Here is a tiny trained network, its code and every weight. The questions are about switching its units off for an input and a class, where a switched-off unit gives its printed mean instead of its output.

import numpy as np


def w(rows, s, z=0):
    codes = np.array(rows[::2]) - 128.0
    scale = np.full(codes.shape[1], s)
    scale[-1] = z or s
    return codes * scale


def f(y):
    return np.maximum(y, 0)


def log_softmax(a):
    a = a - a.max(-1, keepdims=True)
    return a - np.log(np.exp(a).sum(-1, keepdims=True))


def net(x, mask):
    res = np.array(x, float).reshape(1, 4) / 4 @ E
    y = f(res @ A[0][:, :-1].T + A[0][:, -1])
    res = res + np.where(mask, y, B[0][:, -1]) @ B[0][:, :-1]
    return log_softmax(res[-1] @ U[:, :-1].T + U[:, -1])


A, B = {}, {}
E = w([
[153,119,185],'x0',
[118,235,140],'x1',
[235,71,166],'x2',
[147,121,4],'x3',
],0.013)
A[0] = w([
[140,98,170,255],'N1',
[38,114,144,207],'N2',
[89,189,106,218],'N3',
[143,3,140,205],'N4',
[133,239,126,132],'N5',
[67,182,156,230],'N6',
[165,48,40,137],'N7',
],0.018,0.0057)
B[0] = w([
[181,55,165,201],'N1',
[20,109,68,197],'N2',
[165,87,42,211],'N3',
[174,99,37,255],'N4',
[5,208,100,209],'N5',
[40,81,55,215],'N6',
[175,132,165,239],'N7',
],0.011,0.019)
U = w([
[147,111,106,2],'0',
[89,118,84,148],'1',
[255,80,151,154],'2',
[83,89,196,115],'3',
[183,178,210,178],'4',
],0.015,0.0088)

Each question gives the input, the list of numbers given to net, and the class t.
The units are the neurons (one row each of A and B). Each row of codes is followed by its name. A weight is (code - 128) times the scale printed after its matrix; where a second scale follows, it is the last column's (A, B and U).
mask holds one flag per neuron, in row order. A switched-off neuron (its flag False) gives its mean, the last column of its row in B, instead of its output. The means were averaged over made-up inputs and are rounded, as every weight is.
A unit's drop is (log p(t) with every unit on - log p(t) with that unit switched off) / (log p(t) with every unit on - log p(t) with every unit switched off).
The circuit of an input: a set's keep is (log p(t) with only the set's units on - log p(t) with every unit switched off) / (log p(t) with every unit on - log p(t) with every unit switched off). Starting from all 7 units, units are removed one at a time, each time the one whose removal leaves the highest keep (on an exact tie, the one counted first), for as long as the keep stays at least 0.8.
units of the circuit, in order: the units of the circuit, biggest drop first
top k neurons: the k neurons with the biggest drops, biggest first
drop when u is switched off: that unit's drop, to one decimal
input [-7,5,6,-8], class 3: units of the circuit, in order => [N4]
input [2,5,6,3], class 4: top 2 neurons => [N4 N3]
input [-6,0,3,-7], class 3: units of the circuit, in order => [N3 N4]
input [-4,4,3,-8], class 3: top 4 neurons => [N4 N3 N1 N2]
input [4,7,8,-3], class 4: top 2 neurons => [N4 N3]
input [-6,4,6,-5], class 3: top 3 neurons => [N4 N7 N3]
input [8,2,-1,-5], class 3: top 3 neurons => [N4 N3 N1]
input [4,7,7,1], class 4: top 2 neurons => [N4 N6]
input [2,7,8,0], class 4: units of the circuit, in order => [N4 N3]
input [1,4,3,-2], class 3: drop when N4 is switched off => 0.6
input [-3,4,5,6], class 2: drop when N6 is switched off => 0.2
